Below are the code and all the weights of a small trained network. Each question names an input and a class and asks about switching units off, where a switched-off unit gives its printed mean instead of its output.

import numpy as np


def w(rows, s, z=0):
    codes = np.array(rows[::2]) - 128.0
    scale = np.full(codes.shape[1], s)
    scale[-1] = z or s
    return codes * scale


def f(y):
    return np.maximum(y, 0)


def log_softmax(a):
    a = a - a.max(-1, keepdims=True)
    return a - np.log(np.exp(a).sum(-1, keepdims=True))


def net(x, mask):
    res = np.array(x, float).reshape(1, 7) / 4 @ E
    y = f(res @ A[0][:, :-1].T + A[0][:, -1])
    res = res + np.where(mask, y, B[0][:, -1]) @ B[0][:, :-1]
    return log_softmax(res[-1] @ U[:, :-1].T + U[:, -1])


A, B = {}, {}
E = w([
[88,73,2],'x0',
[247,54,141],'x1',
[128,128,128],'x2',
[128,128,128],'x3',
[185,245,84],'x4',
[128,128,128],'x5',
[128,128,128],'x6',
],0.0092)
A[0] = w([
[24,176,149,236],'N0',
[124,172,177,34],'N1',
[76,79,146,59],'N2',
[124,150,83,110],'N3',
[129,117,118,92],'N4',
[101,184,47,121],'N5',
[59,149,164,47],'N6',
[68,63,161,254],'N7',
[186,204,83,135],'N8',
[139,142,121,120],'N9',
[143,145,119,108],'N10',
[120,78,16,139],'N11',
[147,94,173,153],'N12',
[138,80,219,165],'N13',
[128,165,182,106],'N14',
[163,125,110,79],'N15',
[117,96,97,111],'N16',
[123,75,27,5],'N17',
[118,169,57,118],'N18',
[148,111,160,141],'N19',
[188,189,95,37],'N20',
[132,160,196,166],'N21',
[206,93,109,76],'N22',
[127,164,174,62],'N23',
[87,163,171,161],'N24',
[172,180,99,86],'N25',
[3,177,171,55],'N26',
[135,154,172,224],'N27',
[75,66,160,117],'N28',
[134,97,157,134],'N29',
[81,153,146,142],'N30',
[47,102,166,160],'N31',
[48,163,147,155],'N32',
[179,186,116,75],'N33',
[81,89,141,51],'N34',
[77,80,147,64],'N35',
[95,181,64,129],'N36',
[71,170,80,122],'N37',
[183,108,107,36],'N38',
[141,86,114,65],'N39',
],0.017,0.0074)
B[0] = w([
[45,137,60,252],'N0',
[76,139,112,163],'N1',
[82,142,110,174],'N2',
[100,142,165,158],'N3',
[145,130,124,133],'N4',
[79,131,216,200],'N5',
[188,119,127,169],'N6',
[224,114,161,249],'N7',
[86,134,79,211],'N8',
[136,125,111,141],'N9',
[143,118,113,142],'N10',
[79,136,53,226],'N11',
[119,134,185,190],'N12',
[103,135,217,231],'N13',
[112,124,72,181],'N14',
[120,123,112,145],'N15',
[156,127,83,162],'N16',
[253,104,83,189],'N17',
[82,140,196,183],'N18',
[125,133,168,170],'N19',
[200,108,86,178],'N20',
[180,105,61,209],'N21',
[149,124,61,185],'N22',
[78,141,116,164],'N23',
[138,125,84,190],'N24',
[173,114,68,175],'N25',
[234,112,126,220],'N26',
[172,132,177,207],'N27',
[115,135,58,201],'N28',
[125,131,161,169],'N29',
[143,127,95,176],'N30',
[146,125,90,209],'N31',
[157,111,53,207],'N32',
[180,111,82,179],'N33',
[92,133,114,162],'N34',
[83,140,106,174],'N35',
[87,141,205,195],'N36',
[98,138,198,192],'N37',
[98,137,90,154],'N38',
[165,128,137,149],'N39',
],0.041,0.014)
U = w([
[202,101,135,247],'0',
[79,132,79,112],'1',
[111,142,254,86],'2',
],0.017,0.0011)

Each question gives the input, the list of numbers given to net, and the class t.
The units are the neurons (one row each of A and B). Each row of codes is followed by its name. A weight is (code - 128) times the scale printed after its matrix; where a second scale follows, it is the last column's (A, B and U).
mask holds one flag per neuron, in row order. A switched-off neuron (its flag False) gives its mean, the last column of its row in B, instead of its output. The means were averaged over made-up inputs and are rounded, as every weight is.
A unit's drop is (log p(t) with every unit on - log p(t) with that unit switched off) / (log p(t) with every unit on - log p(t) with every unit switched off).
unit that matters most: the unit with the biggest drop
top k neurons: the k neurons with the biggest drops, biggest first
drop of u: that unit's drop, to one decimal
input [1,4,8,6,4,1,-4], class 1: unit that matters most	N7
input [0,-1,-7,1,4,5,2], class 1: top 2 neurons	(N13, N7)
input [-2,-8,-5,0,-2,0,-3], class 0: top 3 neurons	(N26, N6, N11)
input [6,7,-7,5,8,-4,-2], class 1: top 3 neurons	(N11, N8, N7)
input [-4,-5,7,-6,-6,8,5], class 0: top 2 neurons	(N26, N7)
input [-2,-5,-8,-8,-5,3,8], class 0: top 2 neurons	(N26, N7)
input [2,4,-3,-3,6,-4,-6], class 1: top 2 neurons	(N7, N8)
input [5,-7,7,8,3,-6,2], class 2: top 2 neurons	(N5, N36)
input [-7,-5,4,7,2,-7,-5], class 1: top 3 neurons	(N0, N7, N1)
input [6,3,-6,-4,3,3,-2], class 1: top 2 neurons	(N11, N7)
input [6,7,-4,5,3,3,7], class 1: top 3 neurons	(N11, N7, N26)
input [3,-5,-3,5,7,-3,-3], class 2: top 2 neurons	(N5, N36)
input [-7,-3,-4,4,5,-6,4], class 1: drop of N7	1.2
input [-1,-5,3,-5,-7,-2,3], class 0: unit that matters most	N7
input [3,5,-8,-7,3,1,6], class 1: drop of N7	1.5
input [3,4,-3,6,5,6,-1], class 1: drop of N7	0.6
